Each row of numbers belongs to one of the things below and depends on some of the facts about them. Some rows are named. Which thing is each other row?

Some things and their rows:
mosken: [  2   2   6   2  -2   5 -10   6  -2   9  -1  -8   2  -1   3  -5   0   3
  -7  -3   3 -11  -4  -2  -1   1   8  -2  -3   8   1  -3   5   3  -2  -4
  -4]
lakeras: [ -5   8   6   6   1  -4   0  -1  -3   6  -3  -1   2   3  -4 -12   7   2
  -6  -6   2   2   1  -3   0  -3   5  -6  -7  -7   0  -2   2   5   4 -11
  -4]
fesifler: [ -3   6  -4  -2  -1  -2   4 -11  -1 -12   3   5  -4   8   5  12   1   1
   6  -5   0  13   0  -2  -1   1 -11  -1   6  -2   1  -5  -6   3  -3   7
   1]
drefi: [ -4 -11  -8   0   4   8 -10  19   7   3   7  11   9 -10  18  20 -24  -3
   9  -2  -6  -8  -2   4   2  -6  -8   6  -3   3  -7   6  -7 -10   2  10
   3]
pebi: [  0   8  -6  10  14  -4  -5   8   3   9  -3   6   2  11   3  -8   3   0
  -2  -4  -2   1  -2  -5  -8 -12   1  -5  -9  -1   1  -2  -3   0  10  -2
  -1]
klokos: [-1  8  3  4  3 -3 -2  1 -3  3 -5 -3 -2 10 -1 -9 10  2 -7 -5  4  3 -3 -5
 -2 -7  2 -5 -5 -1  2 -3 -1  6  4 -6 -4]
skugrok: [  3 -15   9   4   9   7 -10   7  -1  14  -9  -8   9  -4  -6  -1  -8   3
   6 -17   8  -4  -4  -1  -9   8  10  -1   2   7   2  -8   2   6 -19 -12
  -3]
raplen: [ -5   8   0   9  10  -2  -7  10   0   5  -3   5   2  11   8  -2   2   1
  -7  -8   2   6  -4  -4  -2 -13  -4  -5  -6  -3  -3  -1  -6   0   6  -2
  -3]
soflum: [ -7 -11  -4   0  -1  -2   4   8   6  -1   5  10   6 -13   2  10 -12   0
  12   0  -5   0   5   5   4  -3  -4   1  -3  -9  -2   3  -3  -3   8   3
   0]
tratu: [ -8   8   7   6   1  -4   0   0  -1   6  -3  -2   2   4  -3 -11   8   2
  -7  -6   2   4   0  -3  -1  -2   5  -5  -9  -9   0  -2   1   5   4  -9
  -4]
fima: [ 7 -7 -4 -7 -9  4  1 -7 -4 -5  5  0  1 -8  0  8 -8 -3  2  3 -3 -2  1  0
  0 12 -1  9  7  4 -1  1  0 -5 -2  4  2]
sefli: [  1   6  -2  -3  -2  -2   7 -15  -1 -12   2   4  -7   7   1   9   1   2
   4  -2   1  14   2  -1   0   2  -9  -4   9  -1   2  -4  -4   3  -3   6
  -1]
domun: [ -8  -1 -12   2   6  -3  -4   5   2  -3   2  15  -1   3   6  10  -7  -3
   5  -6  -4  11   4   1  -1  -8 -12   2  -2  -8  -4   3 -13  -5   8   5
  -1]
grodusa: [ 11   0   9   0  10   6   9  14  -2   6 -12  -7   9   4   1 -13   9  -7
 -17  13   5  -6  -3   2   3   4   6   2   2   8   0   5  10 -13  -4   5
   7]
stukal: [  1   0   7 -11 -18  -7  13 -28  -7 -22   2 -13 -13   5 -10   5  18   3
  -1   0   8  12   2  -1   5  11  -6   0  14   0   6  -5   4  13 -15   2
   0]
noton: [ -3  -1  -1  -7  -1  -4   7 -11  -2  -9  -1   5  -8  -3  -8  -3  -1   2
   3   6   2  14   5   1   7   0  -4  -7   9  -9  -2   5  -3   3  -3  -3
  -3]
besi: [ 14 -16  -7  -4   8   2   8   3   3  -7  -4  10  -7  -9   1  -4 -22   1
   7  13  12   5   8   3  15 -15  -1 -16  17   1   1  10   1 -16  15  -3
 -14]

Facts:
μ: belongs to class; ξ: refers to; λ: uses; Ψ: is of sort
bagrim μ:47 λ:bime, grodusa, figru Ψ:729
bako μ:47 ξ:liriplum Ψ:675
banibrom μ:931 Ψ:729
besi μ:47 λ:vipliplan Ψ:507
bifli μ:47 ξ:voder λ:skeskem, brarol, kludim, flikam Ψ:729
bime μ:113 λ:vabar, ploku, nostuk Ψ:729
bonas μ:113 ξ:burur Ψ:502
bragro μ:931 Ψ:508
bralemun μ:47 λ:tratu Ψ:675
brarol μ:47 ξ:bifli λ:koska, klatres, kigrel Ψ:729
bratrel μ:47 ξ:plerubron Ψ:729
brazu μ:47 ξ:vodel Ψ:816
breve μ:966 λ:golek Ψ:502
bribar μ:47 ξ:tulan Ψ:508
briduk μ:966 λ:broflinis, bropur Ψ:729
broflinis μ:47 λ:nostuk Ψ:729
bropur μ:113 Ψ:729
brufes μ:966 ξ:mumaston Ψ:502
brurulum μ:966 Ψ:729
bupla μ:47 ξ:timas Ψ:729
burur μ:47 λ:gravu Ψ:508
busin μ:966 λ:briduk, zafibas, koska Ψ:508
dabrem μ:47 Ψ:729
difan μ:47 ξ:pupim λ:figru, fazol Ψ:729
disus μ:113 ξ:klatres λ:kluzi, druril Ψ:816
domun μ:47 λ:koska Ψ:729
drafam μ:931 Ψ:729
drefi μ:47 λ:loflo Ψ:508
drivotros μ:218 ξ:plukal Ψ:729
druril μ:113 Ψ:675
dubragu μ:47 λ:fesifler Ψ:729
dufim μ:966 λ:klaro, figru, busin, kigrel, guge Ψ:502
duzor μ:47 ξ:broflinis λ:skeskem, bralemun Ψ:502
fazol μ:966 λ:gagritrer Ψ:816
fesifler μ:113 λ:koska Ψ:729
figru μ:113 λ:soste, koska Ψ:507
fima μ:218 Ψ:502
fizim μ:966 ξ:bragro Ψ:729
flikam μ:47 λ:soste Ψ:729
fludropi μ:47 ξ:zoduke Ψ:507
fogun μ:931 ξ:gravu λ:vabar, trizuran, notren, zoso Ψ:729
foles μ:47 ξ:ziso Ψ:675
fugral μ:47 λ:gravu Ψ:729
gagritrer μ:47 λ:sidi Ψ:816
getrak μ:47 ξ:rodridum λ:plozel, bropur Ψ:729
gokla μ:931 ξ:bako λ:soste, bifli, namigrer Ψ:508
golek μ:113 ξ:bupla λ:vabar Ψ:816
golu μ:966 λ:plozel Ψ:729
gravu μ:931 Ψ:502
greman μ:47 ξ:kluplin Ψ:508
greples μ:113 λ:trizuran, kigrel Ψ:502
grezoril μ:47 ξ:namigrer λ:vipliplan Ψ:502
grodusa μ:47 ξ:bonas λ:gravu, nostuk Ψ:502
grogin μ:966 Ψ:502
grotrom μ:966 λ:tratu Ψ:729
grurin μ:113 ξ:tratu Ψ:507
guge μ:47 ξ:pebi λ:voril, briduk Ψ:675
gutran μ:47 ξ:kaplar λ:koska Ψ:729
kaplar μ:47 λ:tratu, klatres Ψ:508
kiga μ:218 ξ:zaru λ:soste, tratu Ψ:816
kigrel μ:47 λ:vesi, bupla Ψ:729
klaro μ:47 ξ:plope λ:rugipun Ψ:508
klatres μ:47 λ:flikam Ψ:729
klegamu μ:47 λ:rodridum, loflo, koska Ψ:502
klegres μ:47 ξ:briduk Ψ:816
klokos μ:47 ξ:kludim Ψ:729
klote μ:47 λ:plukal Ψ:502
kludim μ:47 ξ:mosken λ:loflo Ψ:502
kluplin μ:113 λ:dabrem, soste, fesifler Ψ:729
kluzi μ:47 λ:ploku Ψ:729
koska μ:931 Ψ:502
lakeras μ:966 ξ:klegres Ψ:729
lestul μ:931 λ:golek, kludim Ψ:729
liriplum μ:966 ξ:greman λ:ploku, greples, druril Ψ:816
lisu μ:47 λ:tulan, golek, guge Ψ:729
loflo μ:966 λ:fesifler Ψ:507
lupluk μ:113 ξ:drafam λ:vabar, loflo Ψ:502
megru μ:47 ξ:banibrom λ:loflo Ψ:729
mepam μ:47 ξ:mobuko Ψ:729
mesti μ:47 ξ:disus λ:grezoril Ψ:816
mobuko μ:218 ξ:sidi Ψ:816
mosken μ:47 ξ:lakeras Ψ:675
mumaston μ:218 ξ:megru λ:grotrom, gravu, noton Ψ:729
namigrer μ:47 ξ:grogin λ:bime, flikam Ψ:502
nastok μ:931 ξ:foles Ψ:816
neskaba μ:966 λ:koska Ψ:729
nonin μ:47 λ:bropur Ψ:816
nostuk μ:47 Ψ:675
noton μ:931 λ:gravu, guge Ψ:729
notren μ:218 λ:soste, duzor, vesi, guge Ψ:502
pebi μ:47 ξ:ploku λ:kigrel Ψ:729
pego μ:966 λ:figru Ψ:729
pevu μ:113 Ψ:729
plelotru μ:218 ξ:grodusa λ:bime Ψ:502
plerubron μ:47 ξ:plelotru Ψ:508
ploku μ:218 ξ:flikam λ:bupla Ψ:729
plope μ:47 ξ:fima Ψ:729
plozel μ:931 λ:bratrel Ψ:816
plukal μ:47 λ:dubragu, trizuran, kigrel Ψ:675
pupim μ:218 ξ:gokla Ψ:729
raplen μ:47 ξ:bribar λ:breve, sesku Ψ:729
ravek μ:113 ξ:rugipun Ψ:729
rodridum μ:47 ξ:skopliflom λ:namigrer Ψ:816
rugipun μ:966 ξ:pevu Ψ:729
sefli μ:113 λ:vesi, nostuk, bratrel Ψ:729
sesku μ:47 λ:soste, trebrom, bratrel Ψ:729
sidi μ:47 ξ:bratrel λ:voril, vesi, koska Ψ:675
sigris μ:113 ξ:vuros λ:zafibas Ψ:507
skeskem μ:47 λ:bupla Ψ:502
skezek μ:47 ξ:bropur Ψ:816
skopliflom μ:47 ξ:vastis Ψ:729
skotrok μ:47 λ:loflo, zafibas Ψ:502
skugrok μ:931 ξ:getrak Ψ:675
sobrem μ:931 ξ:skugrok λ:fugral, mesti Ψ:729
soflum μ:966 λ:tratu, skeskem, vesi Ψ:507
soste μ:931 ξ:fizim λ:koska Ψ:816
stalo μ:931 ξ:difan Ψ:502
stuflu μ:931 λ:dubragu, gravu Ψ:729
stukal μ:113 Ψ:729
tekal μ:47 λ:gravu, fesifler, sefli Ψ:507
teli μ:47 λ:bratrel Ψ:502
timas μ:47 Ψ:502
togrok μ:47 ξ:sobrem Ψ:502
trabris μ:966 λ:dabrem Ψ:502
tratu μ:966 ξ:skezek λ:koska Ψ:729
trebrom μ:966 λ:voril Ψ:502
trizuran μ:47 ξ:klokos λ:voril, tratu Ψ:729
trugol μ:931 ξ:dufim Ψ:675
tulan μ:47 ξ:grurin Ψ:729
vabar μ:47 Ψ:729
vastis μ:966 ξ:zenu Ψ:729
vesi μ:47 λ:koska Ψ:816
viflas μ:113 λ:sobrem Ψ:729
vigrel μ:47 ξ:mepam Ψ:729
vipliplan μ:47 λ:nostuk, noton Ψ:729
vodel μ:47 ξ:nastok λ:druril Ψ:729
voder μ:218 ξ:sigris Ψ:502
vono μ:931 ξ:pego λ:kluplin Ψ:729
voril μ:966 λ:gravu Ψ:502
vuros μ:966 Ψ:502
zafibas μ:47 λ:dabrem, nonin, gagritrer Ψ:507
zaru μ:113 ξ:soste Ψ:675
zenu μ:47 λ:briduk Ψ:729
zikitrik μ:113 λ:bime, bralemun, bropur, bratrel Ψ:729
ziso μ:931 ξ:druril Ψ:502
zoduke μ:931 ξ:trugol λ:stukal, zikitrik, zoso Ψ:729
zoso μ:47 λ:voril, fugral, bralemun Ψ:729

Name these rows:
No name comes twice in this set of rows, the named rows included.
[  2  -9   5 -13 -14   4   5 -13  -6  -8   0  -6  -3 -17 -13   0  -3   3
  -3  10   3  -1   1   3   6  15   1   4  11   2  -1   5   3  -1 -13  -3
   2] -> gravu
[ 9  2  6  3 -2  7 -2  1 -5  7 -2 -8  7  4  5 -5 -2  0 -8  2  1 -7 -7 -7
 -3  6  7  1 -3 11  0 -3  4 -2 -2 -3  1] -> voder
[-10   6  19  -3 -16  -7  -1 -11  -9  -6  -3 -22  -7   9  -9  -7  27   3
 -14  -7   7   3  -5  -3   1   4   1   2  -3  -2   4  -7   6  16 -10  -8
  -4] -> tulan
[ -1  -9   3   8  10  -2  -7   2  -4   7 -12  -5   3  10  -7  -4   5   0
   0 -23  12   8   1  -5  -9  -3   2  -4  -1  -2   8  -9  -5   3  -9 -12
  -8] -> skopliflom
[ 25  -5   4  -4  10   9   8  -5  -1  -1 -16  -8 -17   1  -1 -31 -11   5
  -8  23  24   0   7   0  22 -11  18 -27  24   9   4  14  15 -15   5 -17
 -21] -> mesti
[ -5   9  -4   9  12  -1  -7  13   1   7  -2   8   5  10   9  -1  -1  -1
  -3  -8  -1   6  -4  -4  -3 -15  -5  -5  -8  -5  -3   0  -7  -2   9   1
  -2] -> gutran
[-2 -6 -5 -6 -7  2 -3 -1  2 -5  4 -3 -7 -4  1 10  0 -2  6 -1 -1 -3  5  7
  4  3 -3  7  2 -1  0  3 -1  0 -6  3  2] -> vesi
[-10  -4   2  -4  -8   1   0   2   4  -1   5   0   0  -9   3  13  -5  -2
   5  -5  -5  -1   3   8   6   7  -1   9  -4 -10  -6   5  -2  -3  -6   1
   2] -> fazol
[ 2  7  2  6  2 -3  3 -6 -4  1 -3 -3 -1 14  3 -5 10  0 -4 -3  1  7 -2 -6
 -2 -3  2 -3 -1 -2  3 -5  0  7  3 -2 -2] -> drivotros
[  3 -11   4 -13 -17   2   3  -8  -5 -10   3 -13  -9 -10  -9   3   3  -1
  -1   5   6  -5   5   5   9  10   1   7   9   3   3   3   4  -2  -9   0
  -2] -> nostuk
[ -5  -6  -2  -4  -8   4  -2   4  -1   0   5   5   6 -15  -1   7 -13  -1
   1   0  -5  -4   3   4   2  11  -1  10  -3  -4  -5   5  -4  -9   0   2
   4] -> dufim
[ 9  7  8  3  3  8 -2 -4  1  4  0 -6  3  8  9 -1  0  3 -2  1  3 -7 -8 -5
 -3  4  6 -7  3 15  3 -8  8  2 -7  2  1] -> zaru
[ 23  -4   6  -6   5   9   5  -5  -6   1 -13  -6  -7  -5  -7 -29 -13   2
 -15  21  21  -4   3  -5  16  -3  14 -19  20  11   4  10  10 -17   6 -15
 -15] -> grezoril
[  9  -3 -32  -1   0 -18   9 -17   6  -2   3   7 -12  -4 -28  -8  14  -2
  25   9 -14 -11  18   5 -25   2  10   6  -1   0  18  -7   5  11  17   3
  10] -> kluzi
[  4  -1  11   4  11   5  11  22   1   7 -11  -7  12   7   6  -8  15 -10
 -13  10   1  -5  -4   5   4   1   2   7  -2   4  -1   6  10 -11  -8  10
  12] -> sidi

The same things again, as new rows of numbers:
Some things and their rows:
brazu: [  1  -4   3  18 -11 -11   3   5   4   3  -2  -3  -4   0  -8  -2  -2   4
   4   5  -4  -3   3   2  -9   3]
grezoril: [-1 -3 -1 -1  1 -3 -5  2  2  4 -6 -1 -3 -5  1  4  0  1  2 -1  5  2  0 -3
 -1  0]
namigrer: [-2 -1 -2 -3  3 -6 -2  0  1  7 -4 -1 -2 -4 -4  7  4 -6  0 -2  6  3 -4 -1
 -1  0]
gokla: [ 12   3  -9 -26  10  -4   5   1  -4  10 -23 -12  -4  -4 -16  12 -16   3
 -10  -6   1  -3  -5  -3 -13   5]
sigris: [-1 -2 -4  2  0  4  2  0 -1  8 -7 -3 -1 -8 -2  1 -7  1  0  9  6  4 -2 -4
 -6 -1]
noton: [-2  2 -1 -9  9  9 -3 -6 -1 -7  3  2  3  5  6  0  4 -2 -2 -9 -1  1  3  2
  6 -3]
domun: [  1   3  -2 -13   3  11   0  -6  -6  -4   5   2   5   4   0  -1  -5  -2
  -4  -3   0   2  -1  -1   7   2]
sefli: [-3  0 -2 -7  6  8  8 -7 -5 -3  4 -1  5  5  9  2 -8 -1 -2  4  2  3  3  1
  8  2]
fesifler: [-11   1  -2   1  16   1   0  -7  -1  -7   3   1   3   6  16   7   1  -4
   3   2   5   0   3   3   9  -3]
sobrem: [  2   1  -2   5 -19  -3   0  -7   3   2  14   2   0   1   4   3   1  -6
  -2  -2   0   1  -1  -2  -2   6]
skotrok: [  3   2  -2 -22   7   8   1  -1  -9   2   2  -1   4   0  -5  -8  -3   1
  -1   0   0   4  -2  -3  -2   0]
klegres: [  0  -3   4  20 -13   3  -1   6   3  -1   1   1  -2  -2  -9  -6  -3   2
   4  -2  -4  -5  -2  -1 -10   0]
drivotros: [  5  -5  13  19 -19  -5   9   1   4   0  -5   1  -3   2  -8  -4   4   0
   2  11  -4  -3   1   1   5   2]
stukal: [-11   1   1   6  12  -2   2  -6   1  -7   9   0   2   6  11   0   2  -1
   2   2   2   0   2   3   6  -3]
mosken: [  2  -2   3  21 -13  -6   2   6   4   2  -2  -2  -3  -3 -11  -3  -5   2
   2   2  -4  -5  -2  -1 -13   2]
zikitrik: [  0   2  -4 -10   7   2  10  -9  -5  -1   7  -3   5   4   7   0  -8   1
  -1   8   1   4   5   1   6   2]
tulan: [ -5  -1   1  12  -5   5  -4  -4   5  -4   2   4   0   2   2   5   3  -9
   0 -10   4  -3   1   1   3   1]

Which thing is each row?
No name comes twice in this set of rows, the named rows included.
[ -1   0  -1  -1   3  10   6  -5  -2  -4   6  -2   3   3   5  -4 -11   3
   1  10   0   2   6   0   5   2] -> viflas
[ -8  -2   1  15   2   1  -7  -4   6  -5  -1   5  -2   1   3   9  10 -10
  -1 -12   5  -3  -1   4   6  -3] -> bupla
[  6  -1   1   2 -27  -2   2  -8  -1   4  20   1   5   2   7   3  -5  -8
  -4   6   1   4  -3  -6  -4   9] -> getrak
[-3  0 -2  1 -3 -4 -1 -6  1  1  2  3 -1  2  0 12  3 -6 -3 -6  5  1 -1  2
  7  2] -> trizuran
[  3  -1  14  10  -2  -5   4   9  -4  -1  -4  -2  -2  -1 -10 -13   7   6
   3  11  -6  -1  -5   0   3  -3] -> fima
[  2  -4   0   5  -9 -19   0  17   2   8 -17   5  -3 -13  -9   0 -11   9
   8  10  -6  -3   2   9 -12   2] -> plerubron
[  3  -2   2  15   3   1  -4  13   2   0 -20  -4  -4  -5 -14  -2 -13   5
   1  -1  -5  -8  -3   0 -16  -1] -> greman
[  2   1  -2   4   0  -5  -9  10   0   1 -16   0   1  -5  -4   3  -9   0
   1   1   1  -6  -9   0 -13   2] -> klaro
[ -2   0  -3  -2   4  -5  -8   2   2   0 -13   5   1  -1   0   8   0  -6
   1  -5   5  -4  -8   1  -5   0] -> guge
[  1  -2   9  11  -4   5  -1  -4   1   0 -11   4  -2   1  -2   7  10  -7
  -2  -2   5  -3  -3   0  13   0] -> ploku
[-12   2   3  14  16 -18  -2   2   0  -4   0  -2  -1   3  12   2   0   4
   7   6   2  -4  -1   6  -2  -8] -> druril
[  6   3   5 -23  10  -7   6  -1  -8   5  -8  -3   3   1   0  -3   5   4
  -3  12   3   5  -5  -2  10   0] -> notren

